(in the rows, 128 means zero)
Rows, each with its class
[153 135 165 135 106  92 148 155 153 178 137 117  85 145 145  99  83 121
 139 137 134 134 127 119 119 174 136 139 142 122 105  87 150 141] => M
[152 211 130 107 148 128  47 112 121 157 120 160  91 169 136 143 149  80
 150  50 158 136  54  95 135  89 114 149 114 120 139 149 103 113] => A
[ 89 128 140 138 122 172 126 139 122 204 133 149 168 162 132 162 182 134
 151 111 115 134 177 131 129  95 182 112 146  96 145 140 120 137] => N
[158 170 145 132 176 152 115 156  92 146 116 163  57 145 125 139 211 117
 169  80  78 142 198 108 115 142 138 115 103  73 161 125 158 111] => F
[147 136 141 118  85 120 142  96 131  64 125 131 115 123 146 118 125 150
 134  92 147 123  64 132 133 136 115 120 140 137 113 123 138 131] => A
[129 166 133 110 148  98 103 135 120 168 112 126  73 166 133 132 155 135
 180  61 164 141  83 124 106 152  97 112 161 127 117 132  98 147] => A
[121 177 134  83 141 138  34 136 132 163 101 118  71 189 139 103 126 142
 140 114  83 119 118 127 145 124  81 156 160 125 125 105 131 130] => A
[129 233 124 109  77  40 115 133 136 143  92 138 158 159 168 218 128 125
 136  57 155 146  89  63 119 122 181 137  96 139 120 101 111 196] => N
[118 185 103 142  96 109  80 133 129 161 141 132 152 143 153 135  99 138
 115 137 129 130 128 121 136 120 128 147 100 158 102 115  93 174] => D
[119 135 125 104 136  95 116 120 139 203 142 124 109 161 158 197 194 119
 201  76 127 136 174 133 159  85 160 114 150  66 190 131 114 160] => F
[124 130 139 110 149  91 153 140 131 146 152 131 120 157 110 136 115 122
 174  98 158 147  70 131 148 140 128 153 110 102 146 107  97 160] => M
[125 230 141 125 170 155  89  96 128 168 129 128 108 203 143 138 124 134
 133 100 124 137 126 147 127 141 148 101 113 119 126 168 112 153] => A

Rows with their classes
[143 130 127 112 124 131 111 136 113  99 114 153 125 147 147 144 134 137
 113  99 136 138 130 116 127 128 129 131 121 120 112 125 111 127] => Bifoz
[143 135 127 152 127 142 122 136 114 137 112 141 119 161 145 145 122 137
 105 106 126 132 128 126 118 122 123 151 118 128 102 121 118 129] => Bifoz
[144 101 126 137 124 125 123 145 116  94 122 147 131 136 124 124 139 133
 126 101  98 151 123 139 132 151 149 109 124 138 114 138 128 125] => Fam
[145 123 145 125 130 145 127 121 136 164 137 123 124 116 127 118 128 112
 118 141 119 141 129 117 106 115 136 136 144 144 135 127 138 135] => Bifoz
[148 128 132 137 131 152 124 121 134 140 122 114 109 135 138 137 135 130
 119 110 124 150 122 147 113 129 118 135 109 130 114 120 102 139] => Bifoz
[138 114 137 134 116 130 122 141 122  99 119 131 137 122 122 128 132 125
 117 113 112 139 128 116 123 130 141 100 134 123 130 127 120 124] => Fam
[132 129 152 127 124 152 128 129 138 132 118 133 121 125 127 121 138 123
 105 108 143 155 115 118 112 126 112 150 130 129 123 131 108 130] => Bifoz
[146 110 135 140 129 158 111 140 112 125 122 161 118 157 131 135 124 120
 116 104 120 161 118 132 126 136 130 134 119 141  99 140 127 133] => Bifoz
[141 135 134 126 129 149 119 125 120 129 120 142 114 140 141 137 128 121
 104 120 130 148 121 122 117 115 117 147 126 129 113 117 109 140] => Bifoz
[138 124 121 132 123 105 122 136 123 113 135 119 141 128 136 133 127 127
 130 129 116 117 136 125 126 135 143  99 125 116 133 131 143 126] => lopim
[131 141 130 131 137 129 139 117 148 176 146 111 141 126 122 123 113 114
 127 179 127 125 131 130 110 115 125 134 132 120 147 124 140 142] => lopim
[144 131 119 138 119 132 140 125 118 143 126 121 128 143 144 142 123 127
 119 114 119 125 142 128 114 122 127 116 116 118 119 121 130 132] => Bifoz
[151 145 123 121 119 139 132 129 115 138 123 130 119 163 159 150 126 136
 110 110 136 144 154 119 112 115 110 134 107 113 113 120 107 144] => lopim
[146 116 124 131 124 136 130 127 129 122 126 129 131 137 141 140 131 128
 114 112 117 143 137 130 121 132 128 117 119 124 122 123 118 130] => Bifoz
[128 124 125 132 128 138 123 134 117 119 128 147 119 159 141 143 124 136
 133 110 130 133 130 131 130 145 135 115 115 134 111 140 130 126] => Bifoz
[139 134 125 142 130 142 128 130 125 150 127 129 122 169 150 147 119 137
 123 117 130 130 137 144 105 116 117 138 114 126 106 123 120 128] => Bifoz
[120 132 139 116 134 147 108 126 132 129 120 139 116 145 128 122 122 131
 118 119 136 152 112 146 122 128 118 169 120 138 105 119 105 130] => Bifoz
